Below is a small trained network, with its code and all its weights. Each question gives an input and a target symbol and asks what happens when units are switched off, that is, made to give their printed mean instead of their output.

import numpy as np


def w(rows, s, z=0):
    codes = np.array(rows[::2]) - 128.0
    scale = np.full(codes.shape[1], s)
    scale[-1] = z or s
    return codes * scale


def f(y):
    return np.maximum(y, 0)


def softmax(a):
    e = np.exp(a - a.max(-1, keepdims=True))
    return e / e.sum(-1, keepdims=True)


def log_softmax(a):
    a = a - a.max(-1, keepdims=True)
    return a - np.log(np.exp(a).sum(-1, keepdims=True))


def net(x, mask):
    ids = ['ΘΞβγστ'.index(c) for c in x.split()]
    T = len(ids)
    res = E[ids] + P[:T]
    u = 0
    for l in range(2):
        r = res
        for j in range(2):
            rows = slice(4 * j, 4 * j + 4)
            q, k, v = (r @ M[l][rows].T for M in (Q, K, V))
            z = softmax(np.where(np.tri(T) > 0, q @ k.T / 4**0.5, -1e9)) @ v
            o = O[l][rows]
            res = res + np.where(mask[u + j], z, o[:, -1]) @ o[:, :-1]
        u += 2
        y = f(res @ A[l][:, :-1].T + A[l][:, -1])
        res = res + np.where(mask[u : u + 4], y, B[l][:, -1]) @ B[l][:, :-1]
        u += 4
    return log_softmax(res[-1] @ U[:, :-1].T + U[:, -1])


Q, K, V, O, A, B = {}, {}, {}, {}, {}, {}
E = w([
[70,119,89,106,93,201,44,198,100,40,146,165],'Θ',
[153,186,86,146,106,85,183,197,147,133,139,185],'Ξ',
[134,130,231,216,147,193,76,244,178,157,154,192],'β',
[117,124,135,145,237,96,102,198,35,187,126,106],'γ',
[159,181,193,95,63,179,50,104,133,214,115,87],'σ',
[75,100,202,146,120,76,136,57,203,39,129,86],'τ',
],0.011)
P = w([
[97,119,84,157,71,118,123,128,138,161,111,123],'0',
[133,84,176,37,209,181,105,157,173,91,80,167],'1',
[116,99,63,162,74,123,138,140,129,155,72,131],'2',
[122,101,211,139,91,65,175,128,73,131,251,157],'3',
[151,100,22,168,112,167,137,150,129,157,119,108],'4',
[147,194,192,52,229,116,167,209,205,67,122,95],'5',
[135,82,56,171,96,144,121,125,121,154,82,129],'6',
[79,204,146,85,207,65,49,83,149,109,224,202],'7',
[139,88,48,169,110,145,118,105,111,149,82,146],'8',
[179,98,205,133,148,255,182,163,112,70,224,86],'9',
[126,81,62,170,104,134,119,103,124,158,76,142],'10',
],0.0098)
Q[0] = w([
[132,123,104,142,98,131,140,119,118,148,111,112],'0.h0',
[142,138,190,115,108,145,165,118,159,96,179,130],'0.h0',
[163,158,167,109,116,113,154,132,134,106,155,158],'0.h0',
[146,106,113,175,99,106,126,113,72,168,122,137],'0.h0',
[105,124,98,166,111,99,124,92,66,151,211,153],'0.h1',
[156,161,175,135,140,173,143,136,95,89,255,113],'0.h1',
[131,32,97,177,78,152,108,100,68,163,137,121],'0.h1',
[180,74,109,115,141,204,168,192,126,85,53,72],'0.h1',
],0.0097)
K[0] = w([
[124,121,122,164,130,158,106,133,100,120,118,114],'0.h0',
[137,167,146,80,197,103,92,145,149,102,135,165],'0.h0',
[168,145,119,92,169,127,119,143,188,94,95,179],'0.h0',
[93,78,90,146,94,141,103,132,130,128,106,148],'0.h0',
[157,139,98,41,199,151,137,164,153,99,65,122],'0.h1',
[118,254,140,51,203,124,61,124,169,96,211,154],'0.h1',
[148,88,74,127,172,177,90,92,141,141,34,148],'0.h1',
[76,89,66,210,107,132,91,62,72,168,204,198],'0.h1',
],0.0087)
V[0] = w([
[110,175,122,57,110,123,96,117,129,124,120,149],'0.h0',
[115,164,135,116,156,84,114,121,118,156,131,120],'0.h0',
[148,72,93,200,63,141,128,129,93,114,143,101],'0.h0',
[134,151,176,57,158,138,144,116,156,115,124,135],'0.h0',
[176,169,56,33,135,95,133,122,59,166,138,99],'0.h1',
[240,152,192,152,94,82,208,124,175,200,149,113],'0.h1',
[107,120,196,68,90,188,62,75,149,148,101,66],'0.h1',
[107,127,108,99,1,94,173,101,165,81,173,145],'0.h1',
],0.0064)
O[0] = w([
[112,92,180,161,107,118,70,86,193,112,132,119,134],'0.h0',
[106,155,129,147,99,98,122,135,131,149,171,124,144],'0.h0',
[195,153,65,96,149,173,235,124,152,130,5,129,54],'0.h0',
[89,142,199,120,148,99,79,114,115,67,177,104,119],'0.h0',
[79,199,194,53,52,56,188,163,40,93,73,191,66],'0.h1',
[193,42,123,138,125,167,219,14,94,166,164,194,90],'0.h1',
[254,239,136,166,164,209,118,60,128,59,117,121,6],'0.h1',
[27,164,115,246,134,161,89,55,6,164,166,174,12],'0.h1',
],0.0058,0.0021)
A[0] = w([
[63,88,144,163,114,66,142,28,218,48,125,60,238],'0.n0',
[148,163,98,183,43,164,151,133,161,236,98,185,2],'0.n1',
[123,144,255,37,186,101,103,99,102,37,145,101,131],'0.n2',
[168,100,13,131,121,100,211,158,123,220,64,101,79],'0.n3',
],0.0051,0.00071)
B[0] = w([
[105,74,132,192,121,87,118,125,128,130,54,79,186],'0.n0',
[254,138,134,179,112,183,184,125,202,153,89,116,208],'0.n1',
[148,131,212,143,159,149,194,177,92,89,48,232,235],'0.n2',
[86,221,162,210,109,133,123,121,106,93,83,111,254],'0.n3',
],0.0078,0.0049)
Q[1] = w([
[107,164,133,163,154,175,146,171,95,149,115,142],'1.h0',
[165,157,1,140,129,158,115,102,125,110,95,116],'1.h0',
[83,124,100,137,152,170,98,80,109,154,127,151],'1.h0',
[135,105,119,90,120,130,145,169,172,149,50,169],'1.h0',
[120,122,184,91,157,112,155,142,143,99,154,167],'1.h1',
[148,103,95,113,97,89,152,95,95,107,100,119],'1.h1',
[155,167,142,95,149,120,105,143,149,113,164,154],'1.h1',
[141,123,144,140,111,133,96,77,110,110,108,84],'1.h1',
],0.0083)
K[1] = w([
[113,193,150,89,30,140,133,128,159,96,177,156],'1.h0',
[151,76,124,158,51,200,110,155,108,135,50,124],'1.h0',
[104,119,104,211,50,91,191,106,176,87,99,64],'1.h0',
[172,198,24,135,129,213,189,234,42,255,179,102],'1.h0',
[130,130,240,108,158,98,170,140,118,91,191,157],'1.h1',
[172,102,105,96,139,98,184,137,136,153,56,131],'1.h1',
[141,201,153,89,173,135,123,153,156,107,211,146],'1.h1',
[166,173,168,173,72,147,136,110,124,163,9,122],'1.h1',
],0.0055)
V[1] = w([
[94,50,158,196,190,61,160,49,122,33,69,53],'1.h0',
[166,193,150,154,3,118,91,161,207,173,145,135],'1.h0',
[126,129,192,125,96,245,121,237,174,166,189,141],'1.h0',
[106,202,80,91,23,219,84,136,147,147,188,183],'1.h0',
[108,166,93,96,59,189,189,159,103,103,180,206],'1.h1',
[138,174,135,121,8,73,61,80,129,90,86,90],'1.h1',
[102,79,225,101,241,164,121,204,109,90,163,203],'1.h1',
[118,149,60,86,119,123,164,130,85,13,64,94],'1.h1',
],0.0032)
O[1] = w([
[140,103,87,185,135,183,135,173,231,230,72,161,95],'1.h0',
[142,104,164,141,104,84,46,81,44,102,123,120,235],'1.h0',
[123,146,90,107,165,168,76,108,75,92,184,130,253],'1.h0',
[103,147,76,102,130,100,97,77,71,58,103,78,88],'1.h0',
[215,45,113,136,192,170,134,137,149,118,84,128,115],'1.h1',
[79,138,50,137,130,145,139,184,134,187,108,88,91],'1.h1',
[172,109,171,103,160,148,112,104,98,56,255,197,245],'1.h1',
[134,161,78,170,97,215,140,154,205,148,59,187,78],'1.h1',
],0.004,0.0031)
A[1] = w([
[88,174,2,163,48,128,107,159,207,81,103,139,93],'1.n0',
[100,165,149,206,170,87,105,132,89,131,129,151,223],'1.n1',
[182,170,52,126,73,182,36,72,106,171,80,48,152],'1.n2',
[171,114,161,49,197,153,75,155,162,40,206,143,4],'1.n3',
],0.0058,0.003)
B[1] = w([
[141,62,122,112,88,150,191,1,69,104,193,156,224],'1.n0',
[182,134,56,167,80,121,70,132,109,128,124,112,247],'1.n1',
[48,109,248,42,174,55,198,187,152,213,132,197,227],'1.n2',
[104,161,117,125,136,63,197,61,167,114,65,31,255],'1.n3',
],0.0063,0.0069)
U = w([
[67,39,142,86,97,125,99,139,45,115,219,202,238],'Θ',
[178,190,114,169,112,152,217,43,74,81,108,171,65],'Ξ',
[169,102,121,181,152,199,82,189,183,137,140,193,169],'β',
[59,246,115,175,113,86,63,193,107,116,85,45,100],'γ',
[88,122,177,61,144,112,204,176,186,154,90,151,1],'σ',
[121,61,90,116,147,99,150,55,188,135,138,2,199],'τ',
],0.0062,0.0028)

Each question gives the input, a string of symbols that net reads in full, and the target symbol t.
The units are the heads (4 rows each of Q, K, V and O) and the neurons (one row each of A and B). Each row of codes is followed by its name. A weight is (code - 128) times the scale printed after its matrix; where a second scale follows, it is the last column's (O, A, B and U).
mask holds one flag per unit, layer by layer, with each layer's heads first. A switched-off unit (its flag False) gives its mean, the last column of its rows in O or B, instead of its output. The means were averaged over made-up inputs and are rounded, as every weight is.
A unit's drop is (log p(t) with every unit on - log p(t) with that unit switched off) / (log p(t) with every unit on - log p(t) with every unit switched off).
The circuit of an input: a set's keep is (log p(t) with only the set's units on - log p(t) with every unit switched off) / (log p(t) with every unit on - log p(t) with every unit switched off). Starting from all 12 units, units are removed one at a time, each time the one whose removal leaves the highest keep (on an exact tie, the one counted first), for as long as the keep stays at least 0.8.
circuit, biggest first: the units of the circuit, biggest drop first
k most important neurons: the k neurons with the biggest drops, biggest first
k most important neurons of layer l: the k neurons of layer l with the biggest drops, biggest first
which heads matter: for each layer, one digit per head in row order, 1 if its drop is at least 0.15 and else 0, layers parted by /
drop of u: that unit's drop, to one decimal
input τ γ τ τ Θ β γ Θ γ Ξ, target γ: 2 most important neurons : (1.n3; 1.n0)
input σ Ξ τ σ β Ξ γ β σ σ, target τ: circuit, biggest first : (1.n3; 0.h1; 0.n3)
input σ Ξ σ σ γ τ Ξ Θ, target β: which heads matter : 11 / 10
input β Θ τ Θ Ξ Ξ, target γ: 2 most important neurons : (1.n0; 1.n3)
input Ξ γ Ξ Θ, target σ: circuit, biggest first : (0.h1; 1.h0)
input σ γ Ξ Ξ γ σ σ Θ σ σ, target γ: which heads matter : 01 / 00
input γ Ξ Ξ γ τ σ β τ, target Ξ: circuit, biggest first : (0.h1)
input γ Θ Θ Ξ Ξ Θ γ τ, target γ: 2 most important neurons of layer 0 : (0.n2; 0.n0)
input Θ Ξ Ξ Ξ σ γ τ Ξ Θ σ, target Θ: circuit, biggest first : (0.h1; 0.h0)
input Θ γ γ Θ γ, target γ: circuit, biggest first : (0.n3; 0.h1)
input β σ σ τ Ξ β τ γ Ξ γ, target σ: circuit, biggest first : (0.h1; 0.n2)
input γ Θ Ξ Ξ Θ Ξ Ξ τ, target Θ: 3 most important neurons of layer 0 : (0.n2; 0.n0; 0.n3)
input τ β γ Ξ Ξ Θ γ τ σ Ξ, target β: which heads matter : 01 / 10
input Ξ Θ Θ γ Ξ β Ξ Θ Ξ γ, target γ: 2 most important neurons : (1.n3; 1.n0)
input Ξ σ σ Ξ γ σ γ γ, target Ξ: most important neuron : (0.n2)
input Ξ Ξ γ Ξ τ τ γ Θ, target β: circuit, biggest first : (1.h0; 0.h1; 0.n0)
input β Ξ β Ξ β σ γ β, target Ξ: circuit, biggest first : (0.h1; 1.n3)
input Ξ β γ σ σ, target σ: which heads matter : 00 / 00
input γ τ γ γ γ γ γ β, target σ: 4 most important neurons : (1.n3; 0.n2; 0.n3; 1.n0)
input γ Ξ Θ τ σ γ γ Ξ, target σ: circuit, biggest first : (0.h1)
input γ γ Ξ Θ Θ Ξ Θ σ γ σ, target Ξ: 3 most important neurons : (0.n2; 1.n3; 1.n2)
input Θ Ξ Ξ β Θ σ γ Ξ, target Ξ: 3 most important neurons : (1.n3; 0.n2; 1.n2)
input Θ τ σ τ, target β: 3 most important neurons : (0.n0; 0.n2; 1.n3)
input Ξ Ξ Θ γ σ σ σ γ, target Ξ: 2 most important neurons : (0.n2; 1.n3)
input σ σ Ξ σ, target Ξ: drop of 0.n1 : 0.0
input β Ξ τ Θ γ Ξ β τ Θ γ, target β: drop of 1.h0 : 0.9
input τ σ β Ξ τ Θ τ Θ, target γ: 2 most important neurons of layer 1 : (1.n3; 1.n0)
